Each row, then the grade of its hidden value:
-78	-27	204	-100	259	77	-111	277	-206	316	-189	-49	-150	-82	51	193	219	-211	137	-46	-194	15	67	-46	301	-138	247	53	185	276	42	172	-192	75	207	301	26	-47	-244	-73	-13	13	58	263	126	-120	-68	-58	40	11	-192
J142
15	205	146	-129	-56	-117	141	70	60	32	-13	13	-195	-23	-65	-17	-34	-55	93	-51	-61	-104	-72	50	-43	-64	-120	51	-9	251	16	-43	-42	26	-55	72	106	29	135	102	-4	-24	30	-136	-29	-87	-16	58	8	40	16
J640
70	122	24	-101	-164	-83	71	-115	46	-78	86	-164	-116	-188	31	-114	-7	-63	104	-134	62	33	-16	90	-74	-66	-137	47	25	157	-35	-75	-79	-42	-48	-146	40	18	41	151	-95	56	10	-110	-74	-29	-80	30	18	-80	-48
J142
-159	113	124	109	176	69	114	92	24	-15	29	12	-29	230	-33	156	-27	-30	-81	-40	-119	89	35	-4	41	-106	136	-96	-15	158	-161	-5	-20	-105	-5	354	162	-92	-90	44	157	101	61	-85	-34	-258	117	-9	95	50	121
J640
-32	-156	10	59	-99	4	-49	-40	6	221	-96	65	-14	95	109	183	167	25	-26	-84	-56	-82	-2	-16	-3	65	-186	264	-20	378	-128	228	-326	156	204	86	11	56	-441	61	160	65	88	1	406	-68	-44	-48	298	-93	108
J25
55	222	40	-298	13	-120	24	-36	1	25	-6	-120	-361	23	-97	-31	103	-110	10	-86	-52	-123	-107	144	-156	-124	72	-32	187	64	7	60	-134	-60	168	-51	152	-123	5	91	62	-52	53	-181	127	155	-65	77	-164	172	25
J757
158	26	109	-127	-226	-195	229	334	57	104	-155	46	-392	268	-135	-1	-135	47	-72	19	186	-335	33	24	-173	-52	-335	426	104	427	-106	57	-225	-92	266	-210	-181	232	-249	463	293	110	57	-177	384	-27	110	-180	85	-46	190
J233
-11	-64	15	31	29	6	47	-23	22	67	47	-95	24	22	-77	-117	58	-6	-74	-93	12	45	-71	26	56	-5	-15	112	124	-35	-60	-1	19	-63	-91	89	67	-8	94	93	90	57	37	-41	55	-115	67	14	-35	-47	53
J647
36	-147	-106	75	-39	20	-134	-112	42	159	-2	-41	128	-63	1	-99	130	74	0	-185	124	-106	13	-13	-9	176	-221	293	156	107	-99	125	-168	66	-14	8	-25	62	-123	10	-5	89	-16	36	162	-67	-9	-76	141	-170	70
J25
93	113	58	-177	2	-39	38	-152	-34	94	-38	-44	-319	-48	-3	119	77	-137	19	-116	19	-110	78	169	-196	29	-37	279	53	171	148	123	-99	-41	270	48	29	78	-134	377	-64	-67	87	-54	239	222	-212	-101	5	10	93
J142
132	-22	136	-171	-237	-215	357	256	93	120	-44	-36	-299	113	-137	0	-159	-49	-69	-70	87	-56	-65	73	-72	-103	-326	288	-51	436	-73	-157	-76	-78	-18	-250	-97	182	90	414	180	180	123	-204	221	-241	135	-100	105	-131	66
J142
-176	118	21	23	331	108	58	41	-18	-146	91	-34	63	142	-80	92	4	4	-134	-11	26	119	-30	-83	68	-94	271	-234	-190	-124	-26	-50	-15	-249	-108	450	115	-214	50	-46	98	99	88	-109	-42	-339	84	110	56	165	219
J298
84	88	85	-31	90	7	119	218	39	44	-26	-37	-89	47	-61	-100	-189	-106	-81	42	45	-117	-32	-70	51	-61	-122	122	12	224	62	-1	38	33	10	148	2	35	133	175	120	58	99	-136	47	-91	109	-12	-6	55	88
J233
-51	111	113	-94	-66	-5	-74	-1	-2	-46	72	-134	24	-166	201	-225	143	18	-48	-171	-40	58	-137	98	143	-215	-118	48	246	84	-129	27	-3	-35	-97	39	-26	-80	-13	-61	4	32	106	-11	-168	-119	98	60	-55	-71	-157
J757
-64	118	132	20	210	96	-101	184	-110	128	-67	-21	18	-135	170	45	21	-116	53	-39	-97	-16	46	-43	194	-158	-32	34	104	371	0	108	-47	108	73	314	-6	-25	-161	-82	-39	97	119	90	-94	-209	34	-64	92	-6	-115
J233
-6	76	-63	128	-56	-44	-28	-210	82	-47	77	-18	80	-167	-102	-112	-48	123	188	-87	68	-44	69	37	-62	144	-211	-1	47	48	-26	1	-68	-2	-174	38	123	74	119	-68	-131	79	-173	-58	-133	-78	-105	44	70	-100	76
J647
-35	153	69	-127	42	-149	162	123	44	-80	68	20	-199	77	-58	-1	-134	-79	-111	-6	-63	-118	-72	53	-70	-135	-158	19	-133	173	83	-4	15	-37	-3	100	39	-16	193	122	73	28	152	-200	66	-85	72	126	37	55	188
J142
-80	29	212	1	-12	-10	129	-162	1	134	30	-51	-102	-67	-11	114	154	-128	116	-128	-269	198	-11	137	91	-19	125	61	62	86	3	13	27	30	-57	197	230	0	111	106	-46	-83	-12	59	-3	-1	-115	59	5	-70	-81
J298
-26	-46	19	120	37	55	-186	129	-45	83	-57	-30	76	-77	-23	-117	42	-111	75	-76	-17	-130	39	-31	205	93	-133	201	147	36	102	97	-1	64	-25	167	21	161	-13	30	-138	-28	-89	157	-119	-33	-56	-24	14	-90	-52
J342
104	50	-184	57	132	57	-241	-87	-3	94	-5	-63	202	-194	-87	-133	-24	-146	103	-72	108	-178	-36	-111	49	276	-250	160	-40	91	206	76	-25	175	-56	137	90	74	142	-111	-213	55	-125	-23	-77	-50	-94	24	79	59	72
J647
-41	193	80	-39	0	-34	-33	-198	-31	-160	146	-172	-32	-143	145	-68	87	-127	55	-80	-148	100	-8	70	53	-87	15	7	70	0	-3	125	-29	-12	96	74	99	-123	31	-72	-45	-32	-67	-13	-86	150	-39	182	-3	32	10
J233
50	-79	-36	60	-114	-28	42	-100	79	15	54	-121	86	-72	-105	-142	3	18	67	-57	51	60	-64	-42	75	102	-123	54	12	8	-57	-21	-100	7	-143	-55	96	23	120	-8	44	83	-122	-71	43	-95	-5	98	55	-61	46
J25
-95	-53	-99	12	-75	-165	173	123	12	-251	137	-89	-33	54	-98	-51	-143	97	-82	66	124	51	-66	-60	-23	-206	-119	-223	-296	45	-101	-117	-172	-217	-128	-107	-40	-54	1	15	159	254	97	-218	96	-385	101	192	149	-19	233
J142
-24	-297	280	-22	19	44	79	470	-181	412	-247	-25	-132	-45	179	117	161	23	16	-16	-20	59	84	-82	342	-300	25	281	253	540	-213	144	-299	38	192	85	-271	84	-510	142	263	202	247	270	379	-354	115	-233	178	-252	-223
J640
-114	-130	25	70	88	240	-336	46	-68	351	-275	170	61	87	188	185	448	84	82	-82	27	-299	-22	-182	57	106	167	199	88	253	-134	348	-494	241	239	479	63	-40	-804	-37	87	-177	177	170	401	-65	-209	-106	233	49	3
J987
-19	119	150	-3	-92	-30	35	-35	46	66	-64	116	-38	10	-28	3	98	70	67	-96	28	-136	-48	50	5	117	-200	305	-9	128	50	42	-33	-37	-64	220	21	167	-12	182	-39	-80	-51	-17	6	-97	-69	-32	82	-16	83
J233
-133	-477	-2	205	4	24	27	274	-15	303	-71	40	167	130	64	18	119	212	-157	-70	35	20	10	-136	205	-110	-123	182	125	307	-359	131	-293	67	-48	81	-158	10	-367	-58	346	272	240	123	422	-461	234	-96	296	-325	58
J647
-83	136	29	3	-11	-3	-103	48	0	-245	78	-60	28	-142	95	-148	-47	-24	44	6	-1	-56	-20	-47	156	-87	-110	-109	-88	-34	95	58	-79	-39	-68	138	6	-25	44	-105	-92	-31	-42	-20	-175	-30	-54	220	48	23	40
J998
-15	-196	-164	110	-65	-28	-164	-147	-76	117	-67	6	56	-94	-52	78	195	109	168	-45	148	-135	83	-68	-54	183	-116	174	-66	91	-16	187	-379	22	120	2	-18	106	-390	1	-40	86	-81	86	323	-81	-219	-16	233	-95	151
J233
-104	-9	185	126	189	183	-110	77	-112	111	-5	-110	142	-64	225	-3	157	-91	-50	-148	-110	169	85	1	307	-109	83	204	279	139	-121	142	35	-28	69	339	-52	-34	-192	-12	22	86	42	231	-106	-150	116	-117	63	-130	-136
J233
-47	-61	-66	111	-117	-124	79	2	22	-61	104	-113	-59	41	-31	-87	-64	17	-15	-14	-41	8	2	43	-67	-142	-140	-52	71	152	-190	23	-114	-3	14	-142	79	-2	-93	33	142	166	49	-123	82	-100	71	72	57	-106	90
J987
105	30	128	-31	-195	-21	59	-81	10	7	11	-85	-27	-196	181	-122	-7	-52	14	-29	5	24	-53	39	93	-43	-286	291	9	241	66	92	-38	82	57	-20	-77	117	-40	196	23	-1	43	-39	85	61	-45	33	80	-81	-29
J647
-8	183	-4	89	58	56	-63	-268	61	-110	108	-15	122	-155	46	-81	-37	39	44	-105	43	-7	51	52	-26	135	-189	102	-8	14	81	68	51	-22	-87	235	78	26	127	-1	-140	13	-95	-64	-160	9	-78	41	73	-16	123
J647
-253	33	-42	231	74	55	-78	-108	-38	-317	174	-36	153	27	43	-114	38	39	-84	63	-91	69	-76	-4	87	-146	117	-251	-139	-313	24	50	65	-130	-141	347	171	-80	-25	-45	9	-62	70	-52	-171	-111	-45	261	-32	76	169
J298
-19	-3	152	17	192	129	-13	192	7	144	-57	-11	-32	91	30	-97	-9	-6	-192	-77	-22	-50	9	38	163	-98	-11	189	323	91	-37	116	81	-37	26	313	-31	0	2	128	158	26	141	30	30	-60	157	-118	-76	-44	-4
J757
126	38	75	-131	-36	79	3	70	2	19	-22	-196	-148	-148	122	-86	-33	-169	9	-83	87	14	42	-11	78	-96	-17	105	97	214	20	30	-140	14	128	-34	-49	-11	-117	213	-3	28	89	-22	64	72	-65	-43	18	-50	-101
J998
-53	10	132	26	-128	-141	209	98	-28	-108	-24	78	-139	87	-185	-22	-60	39	-3	165	-8	-52	-123	21	71	-50	-124	94	-249	-76	201	-29	36	-172	-82	142	29	204	121	285	103	-55	-23	-110	102	-137	-69	160	-19	97	208
J640
1	-151	-13	-115	-196	-31	-5	-98	-49	87	-25	-207	-213	-202	-28	-93	260	-47	209	-58	-3	60	-95	39	-15	-167	265	-183	102	-42	-82	-26	-306	20	-16	-157	177	-69	-232	129	-17	-95	122	8	180	29	-285	113	-109	-46	-187
J342
25	74	73	-2	-121	-147	178	-6	89	-33	71	-42	-183	1	-43	-21	-141	-22	44	-50	-61	-48	72	85	-99	-57	-204	83	42	259	-70	21	-70	21	28	-86	59	55	82	139	58	74	3	-125	66	29	15	40	79	-121	94
J298
17	41	-103	59	16	-22	74	135	111	-217	170	-135	95	56	0	-267	-228	51	-210	-81	230	-66	-12	-66	-45	-105	-233	35	3	71	-160	-91	21	-138	-141	-35	-106	-48	115	89	118	226	124	-206	-89	-250	257	12	69	-98	183
J298
109	5	93	-12	50	-12	137	62	24	163	-58	23	-200	128	-140	-3	-170	-207	-188	51	-120	-99	-68	133	0	27	-210	296	43	152	273	81	211	74	113	175	108	200	206	413	115	-47	117	-152	179	143	-4	-51	-103	75	141
J757
109	-101	8	-174	-164	-142	61	76	-74	49	-39	-247	-289	-120	-86	-143	142	43	163	-50	175	-42	52	9	-40	-153	104	65	274	46	-180	44	-359	-154	165	-347	-97	-29	-241	143	119	99	-27	33	281	39	-72	-13	-72	-104	-69
J640
10	121	213	-189	14	-107	219	173	-53	69	-107	61	-315	52	-165	19	18	17	2	70	30	-101	-111	70	-1	-138	15	117	-42	69	152	-39	-3	-181	2	179	0	103	79	321	110	-54	106	-107	151	-137	-53	12	-111	135	89
J233
-44	63	112	24	-96	60	-126	-41	23	4	-18	50	10	-125	341	-6	90	-31	14	-76	-87	-149	15	-21	58	-56	-202	204	-5	328	-5	252	-190	234	145	216	-31	13	-311	31	-23	-124	162	35	102	115	-98	59	210	-92	-3
J142
-288	132	-19	54	205	-6	8	-125	-95	-264	114	17	-15	195	-137	115	166	37	-84	83	-97	81	-143	17	-13	-118	328	-318	-277	-383	66	20	-22	-306	-53	440	246	-169	-43	-34	85	-59	32	-129	2	-202	-80	283	-48	297	305
J233
191	-374	-7	-96	-318	-89	305	-28	33	259	-76	-242	-335	25	-158	-15	66	32	31	-5	131	144	-23	51	-122	-132	99	74	157	210	-249	-47	-372	-45	135	-437	38	34	-302	438	355	158	149	-138	608	-7	-94	-95	-12	-161	-39
J25
-149	-230	-182	195	-140	-235	130	-94	-13	-165	137	-55	-26	30	-252	24	-37	229	113	49	70	65	100	15	-103	-36	-78	-203	-159	-91	-165	-17	-276	-222	-102	-204	54	42	-79	-50	102	258	-117	-67	203	-258	-58	169	168	-171	274
J298
107	-102	-28	65	113	105	-11	-190	56	218	77	-179	89	-86	-62	-158	41	-167	-74	-210	-22	84	2	69	31	158	-21	285	280	-17	13	32	155	91	-65	99	136	10	250	164	-36	19	24	20	24	91	21	-96	-81	-132	-19
J647
-88	101	117	-17	52	-22	-52	-73	-57	113	-9	7	-81	-68	116	92	146	-47	49	-112	-181	0	10	115	36	-76	-70	109	133	242	-28	159	-77	66	109	191	83	-10	-139	-29	-17	11	51	41	38	-20	-47	3	74	-33	-23
J647
-106	-136	-37	52	278	33	-302	131	-194	145	1	-104	183	-179	-27	-241	258	-75	9	-108	-32	-93	-48	-50	304	-3	67	181	311	-246	104	172	64	-7	-66	252	-49	-13	109	-206	-128	-14	-6	300	-76	-101	41	55	-129	-69	-68
J233
-56	11	-56	-86	21	-75	-127	-97	-110	64	24	-244	-146	-60	-119	21	317	-96	215	-209	-27	59	54	78	-28	-25	265	-56	283	-69	-193	37	-267	-147	116	-131	148	-117	-211	-79	-85	76	-155	116	20	-24	-114	3	-56	-34	-97
J298
-162	-122	84	127	290	133	-180	230	-151	178	-9	-120	170	-17	49	-77	205	-92	-67	-192	-79	100	46	-12	340	-108	148	144	364	-21	-128	69	77	-90	-60	308	-39	-33	-66	-94	-24	127	52	294	-161	-304	175	-123	-29	-162	-150
J298
-103	-222	-36	114	218	175	-114	73	-142	75	-73	-101	105	-106	-104	-66	139	102	46	100	93	123	-20	-125	267	-105	325	-248	64	-223	16	53	-166	-139	-99	301	63	-82	-173	-81	93	78	45	111	106	-265	-106	62	-75	56	-26
J757
-6	254	118	-145	123	21	-6	-68	79	105	0	-11	-5	-169	-8	-20	93	64	165	-215	36	-18	-10	8	12	47	-21	-6	130	216	-98	-39	-113	-4	-174	210	96	-122	145	-169	-110	53	-54	-40	-157	-212	-1	-14	63	-5	-68
J647
-18	-39	17	4	-60	11	-101	78	-4	43	26	-87	19	-163	135	-197	45	-143	-8	-76	-78	-86	-109	-2	122	-120	-131	70	77	133	46	52	-6	188	-65	68	52	26	4	47	-71	-71	186	12	-53	-14	-37	89	-13	-88	-112
J342
-131	-27	170	128	240	139	-109	264	-155	209	-116	-14	-25	78	75	75	63	-109	-105	-36	-195	63	54	87	284	-203	38	92	330	221	-34	143	81	-20	129	361	24	67	-235	55	94	118	111	160	-65	-194	109	-172	-42	-36	-129
J757
78	-3	55	-349	27	28	-10	-246	-122	244	-31	-371	-333	-222	-30	-1	489	-136	224	-231	3	206	-61	115	-82	-166	601	-111	395	-75	-199	2	-335	-109	168	-140	201	-297	-259	95	7	-55	79	62	247	122	-245	-25	-235	52	-282
J987
80	-206	64	24	-227	-119	270	-11	20	64	16	-32	-83	-270	119	-6	-177	97	76	117	35	94	32	-38	29	-177	-305	40	-224	459	-3	35	-231	149	-23	-147	-112	93	-74	152	149	182	209	-108	360	-154	-76	84	253	-222	44
J233
1	-15	-46	17	-93	-127	87	-151	34	-32	53	-20	-153	-119	-133	43	-77	20	143	-34	13	-29	102	97	-124	51	-154	-9	-100	99	85	11	-136	-33	-23	-62	95	106	60	128	-94	60	-52	-76	101	10	-198	65	96	-108	131
J342
14	132	3	22	-101	66	-100	-125	116	-34	57	-111	94	-26	114	-110	66	-18	1	-197	15	6	-57	25	17	43	-164	74	145	176	-183	32	-109	50	-42	35	105	-54	-107	-43	-2	55	-51	-102	-127	-54	45	3	91	-36	-38
J757
80	112	94	2	-126	-29	190	29	92	33	-34	-10	-177	126	-81	20	-144	-8	-51	-29	51	-26	-12	100	-99	-23	-221	154	24	300	-52	-58	-14	-71	33	9	65	144	-55	343	137	110	25	-221	56	-105	29	-118	39	7	89
J25
